Here is a tiny trained network, its code and every weight. The questions are about switching its units off for an input and a class, where a switched-off unit gives its printed mean instead of its output.

import numpy as np


def w(rows, s, z=0):
    codes = np.array(rows[::2]) - 128.0
    scale = np.full(codes.shape[1], s)
    scale[-1] = z or s
    return codes * scale


def norm(h):
    return h / np.sqrt((h * h).mean(-1, keepdims=True) + 1e-5)


def f(y):
    return np.maximum(y, 0)


def log_softmax(a):
    a = a - a.max(-1, keepdims=True)
    return a - np.log(np.exp(a).sum(-1, keepdims=True))


def net(x, mask):
    res = np.array(x, float).reshape(1, 3) / 4 @ E
    u = 0
    for l in range(3):
        y = f(norm(res) @ A[l][:, :-1].T + A[l][:, -1])
        res = res + np.where(mask[u : u + 8], y, B[l][:, -1]) @ B[l][:, :-1]
        u += 8
    return log_softmax(norm(res)[-1] @ U[:, :-1].T + U[:, -1])


A, B = {}, {}
E = w([
[209,124,49,83,254,132],'x0',
[93,149,186,90,209,176],'x1',
[60,179,50,166,162,118],'x2',
],0.0074)
A[0] = w([
[158,157,154,144,173,213,74],'0.n0',
[2,140,130,139,85,139,199],'0.n1',
[156,187,91,142,174,115,111],'0.n2',
[112,150,69,184,118,68,48],'0.n3',
[174,76,200,77,134,129,72],'0.n4',
[148,98,15,248,138,26,20],'0.n5',
[102,83,141,171,34,125,3],'0.n6',
[137,197,60,69,158,84,139],'0.n7',
],0.0094,0.0052)
B[0] = w([
[54,142,121,197,78,152,180],'0.n0',
[176,220,110,156,250,61,253],'0.n1',
[75,96,156,140,128,137,197],'0.n2',
[138,168,3,116,113,186,172],'0.n3',
[130,178,103,145,56,175,212],'0.n4',
[80,87,25,86,65,59,217],'0.n5',
[153,189,239,27,84,55,188],'0.n6',
[119,54,182,109,159,118,224],'0.n7',
],0.0073,0.0063)
A[1] = w([
[154,113,163,133,99,9,141],'1.n0',
[119,61,51,96,90,175,138],'1.n1',
[205,81,109,138,66,204,45],'1.n2',
[61,117,61,128,162,158,158],'1.n3',
[106,129,130,74,146,162,105],'1.n4',
[186,145,150,145,56,59,138],'1.n5',
[124,75,60,131,109,118,2],'1.n6',
[187,114,110,169,116,162,58],'1.n7',
],0.011,0.0045)
B[1] = w([
[110,41,128,69,155,147,245],'1.n0',
[166,2,62,115,103,137,230],'1.n1',
[247,205,97,91,209,154,203],'1.n2',
[158,81,179,150,180,165,245],'1.n3',
[85,149,125,166,113,181,176],'1.n4',
[61,95,172,48,202,178,253],'1.n5',
[138,14,94,112,89,88,180],'1.n6',
[139,161,84,74,195,234,151],'1.n7',
],0.0087,0.0055)
A[2] = w([
[129,249,237,254,88,160,134],'2.n0',
[99,16,157,34,178,164,107],'2.n1',
[88,69,168,209,132,227,95],'2.n2',
[155,162,199,165,158,208,2],'2.n3',
[106,38,12,145,31,122,37],'2.n4',
[176,180,84,115,97,73,19],'2.n5',
[58,38,87,144,172,232,98],'2.n6',
[108,83,41,4,118,36,96],'2.n7',
],0.0084,0.0036)
B[2] = w([
[254,137,74,103,99,58,171],'2.n0',
[70,126,209,178,116,159,254],'2.n1',
[102,161,188,184,62,128,170],'2.n2',
[54,114,97,151,50,108,170],'2.n3',
[171,36,82,127,107,53,177],'2.n4',
[80,160,189,145,91,138,130],'2.n5',
[197,72,132,223,112,86,210],'2.n6',
[82,209,66,101,33,169,208],'2.n7',
],0.0087,0.0099)
U = w([
[194,205,136,142,38,113,34],'0',
[127,29,63,112,103,92,232],'1',
[66,131,229,58,143,137,224],'2',
[43,211,52,81,91,121,47],'3',
[122,81,188,243,152,149,158],'4',
[204,138,115,104,162,249,5],'5',
[130,196,114,166,249,46,99],'6',
],0.019,0.0031)

Each question gives the input, the list of numbers given to net, and the class t.
The units are the neurons (one row each of A and B). Each row of codes is followed by its name. A weight is (code - 128) times the scale printed after its matrix; where a second scale follows, it is the last column's (A, B and U).
mask holds one flag per neuron, layer by layer. A switched-off neuron (its flag False) gives its mean, the last column of its row in B, instead of its output. The means were averaged over made-up inputs and are rounded, as every weight is.
A unit's drop is (log p(t) with every unit on - log p(t) with that unit switched off) / (log p(t) with every unit on - log p(t) with every unit switched off).
The circuit of an input: a set's keep is (log p(t) with only the set's units on - log p(t) with every unit switched off) / (log p(t) with every unit on - log p(t) with every unit switched off). Starting from the 12 units with the biggest drops (on a tie, the unit counted first), units are removed one at a time, each time the one whose removal leaves the highest keep (on an exact tie, the one counted first), for as long as the keep stays at least 0.8.
units of the circuit, in order: the units of the circuit, biggest drop first
k most important neurons: the k neurons with the biggest drops, biggest first
top k neurons in layer l: the k neurons of layer l with the biggest drops, biggest first
drop when u is switched off: that unit's drop, to one decimal
input [-1,-6,-3], class 2: units of the circuit, in order => 1.n5
input [-4,-2,6], class 3: 2 most important neurons => 0.n5; 0.n1
input [-8,-7,1], class 2: units of the circuit, in order => 1.n5; 0.n6
input [-5,-2,7], class 3: 2 most important neurons => 0.n5; 0.n6
input [-5,-5,1], class 2: units of the circuit, in order => 1.n5; 0.n6
input [-6,7,-6], class 0: top 2 neurons in layer 0 => 0.n5; 0.n4
input [-7,-2,5], class 3: 4 most important neurons => 0.n6; 1.n3; 1.n0; 0.n1
input [-2,-4,3], class 3: 3 most important neurons => 0.n1; 0.n6; 2.n7
input [-4,-7,7], class 3: 4 most important neurons => 0.n1; 2.n7; 0.n6; 2.n6
input [6,0,-4], class 5: 2 most important neurons => 0.n5; 1.n2
input [-7,6,-1], class 6: top 3 neurons in layer 0 => 0.n1; 0.n5; 0.n7
input [-1,3,-6], class 5: 2 most important neurons => 1.n2; 0.n4
input [-4,6,-8], class 0: 2 most important neurons => 2.n0; 0.n4
input [-5,8,-3], class 0: most important neuron => 2.n0
input [-2,4,-7], class 0: 2 most important neurons => 0.n5; 1.n0
input [8,7,8], class 4: drop when 0.n1 is switched off => 0.1
input [3,7,-5], class 0: drop when 1.n5 is switched off => 0.2
input [8,-4,-7], class 5: drop when 0.n5 is switched off => 0.2
